Questions about the row below.
1) Read off the entry just left of the largest entry.
2) Read off the entry just right of the largest entry.
3) Read off the entry just left of 187.
[158  61  82 187 199 191 124]
1) 187
2) 191
3) 82

M =
[[-4.11  7.53 -2.03  3.01  0.02  0.87 -5.00 -4.17  0.22  1.61  5.65 -3.09]
 [ 0.49 -0.02 -5.39  3.07  0.27  3.02 -0.45  2.56  1.78  3.06 -0.01 -2.12]
 [-2.06 -3.95  1.48  4.83 -2.65 -1.24  2.85  1.68  1.42 -3.94 -1.12 -2.84]
 [-2.97 -4.73  1.08 -2.02 -2.67 -3.87  0.65 -0.56  1.77 -0.99  6.02  0.54]
 [-1.31 -3.92  5.55 -3.06 -0.46 -2.40 -1.20  1.50  3.77 -0.39 -0.15 -0.81]
 [-2.00  4.54 -1.18  2.03  0.77  0.34 -2.20  0.67  2.94 -1.08  4.45 -0.71]
 [-0.17  4.08 -6.63  0.76 -2.62 -3.27  4.53  3.20  5.50  2.75 -2.80  4.46]]
Rows and columns are numbered from 0.
Find the entry at row 2, column 1.
-3.95
The entry at row 1, column 0: 0.49
The entry in row 2 and column 0 is -2.06
The entry in the bottom-left corner is -0.17
Find the entry in the top-right corner.
-3.09
Find the entry directly above 3.06.
1.61
Find the entry just right of the largest entry.
-2.03
Find the entry directly above the smallest entry.
-1.18
Find the entry just left of the largest entry.
-4.11
Find the entry in row 0 and column 1.
7.53
The entry just left of 2.56: -0.45
The bottom-right entry -> 4.46
Find the entry directly below -1.31.
-2.00
Find the entry just right of 0.65.
-0.56
The entry directly below 0.87: 3.02
The entry just right of the smallest entry is 0.76
Find the entry just right of 2.03.
0.77
Find the entry just right of -1.12.
-2.84
The entry just right of -0.39 -> -0.15
The entry directly below -4.73 -> -3.92
The entry at row 2, column 2 is 1.48
Find the entry just left of -4.73.
-2.97
The entry directly above -2.02 -> 4.83
Find the entry just right of 5.50.
2.75
The entry just right of -5.00 is -4.17
The entry directly above -3.92: -4.73
Find the smallest entry.
-6.63

A =
array([[  2, -33, -39,  12,   5,  15, -45,  -3,  31, -25,  18],
       [ 19, -16,  30,  10, -40, -27,   9,   1,  25,  25, -24],
       [ 20, -23, -45, -19,  23, -20, -17, -24,   6,  15,  26],
       [ 34, -26, -32, -12, -19,  12,  -4,  11, -21,  15, -18],
       [ 11,  18, -28, -19, -34,  -6, -22,  18, -29, -29, -10],
       [-12, -26, -38, -11, -36,   7, -15,  15,  11, -32,  21],
       [-32,  29, -21, -31,  -7,  10,  22, -16,   4,  10,  -8],
       [  1,   7,   4,  -9, -10,   7,  19,  23,  -7, -30,  -5],
       [-19,  26, -10,   7, -31, -44,  -8,  17, -19,  14,  27],
       [-37, -26,  26, -21, -39, -33,  20,  14, -20,  28, -23]])
Give the smallest entry in the last column.
Answer: -24
The entry just left of -6 is -34
The second entry on the diagonal from the top-right corner: 25
Give the entry directly below the largest entry.
Answer: 11
The entry in the bottom-right corner: -23
The third entry in reading order is -39
Give the largest entry in the last row.
Answer: 28
The entry directly above -28: -32
The first entry on the diagonal from the top-right corner: 18
The 1st entry, reading row by row is 2
The third-last entry, reading row by row is -20
The bottom-left entry is -37
Give the fifth-last entry, reading row by row.
Answer: 20
Give the second entry on the main diagonal.
Answer: -16
The largest entry in the last column: 27
The largest entry in the first column -> 34
The second entry, reading row by row: -33
Give the second largest entry.
Answer: 31
Give the fifth entry in reading order.
Answer: 5
Give the entry directly below 29.
Answer: 7
The entry just right of 17: -19
The entry directly above the largest entry -> 20
The entry just right of 31: -25

B =
-8.5,21.5,-15.2,2.3,7.3,-20.4,-14.2,-19.4,-12.1,-1.4,-1.3,12.5,-1.6,-7.0,12.1
-8.7,22.3,-16.4,2.5,7.3,-21.3,-14.7,-20.1,-12.8,-1.7,-1.2,12.6,-1.2,-8.0,13.1
-9.3,22.7,-17.6,2.6,7.8,-21.6,-15.2,-21.0,-12.8,-1.4,-1.3,12.9,-0.7,-8.8,13.9
-8.8,21.8,-15.8,2.2,7.3,-20.9,-14.4,-19.8,-12.4,-1.4,-1.2,12.5,-1.5,-7.5,12.6
-8.4,21.4,-14.6,2.2,7.0,-19.9,-14.2,-18.7,-12.2,-1.4,-1.2,12.0,-2.1,-6.5,11.6
-9.3,22.9,-18.2,2.4,7.7,-21.8,-15.6,-21.4,-13.3,-1.5,-1.5,13.0,-0.5,-9.5,14.1
Indices start at 0.
What is the top-right entry?
Answer: 12.1
What is the entry at row 0, column 0?
Answer: -8.5
The entry just right of -12.1 is -1.4
What is the entry in row 0 and column 2?
Answer: -15.2
What is the bottom entry of the column that holds the smallest entry?
Answer: -21.8
What is the entry in row 1 and column 0?
Answer: -8.7
What is the bottom-left entry?
Answer: -9.3
The entry at row 2, column 1 is 22.7
What is the entry directly above the largest entry?
Answer: 21.4
What is the entry directly above the smallest entry?
Answer: -19.9
The bottom-right entry -> 14.1
What is the entry in row 0 and column 1?
Answer: 21.5
What is the bottom entry of the column that holds the largest entry?
Answer: 22.9
What is the entry just right of the largest entry?
Answer: -18.2
The entry directly above 2.4: 2.2
The entry directly below -16.4 -> -17.6
What is the entry directly below -19.4?
Answer: -20.1
What is the entry just right of 12.9?
Answer: -0.7
What is the entry in row 2 and column 0?
Answer: -9.3
The entry directly below -12.2 -> -13.3
What is the entry directly below 2.6?
Answer: 2.2
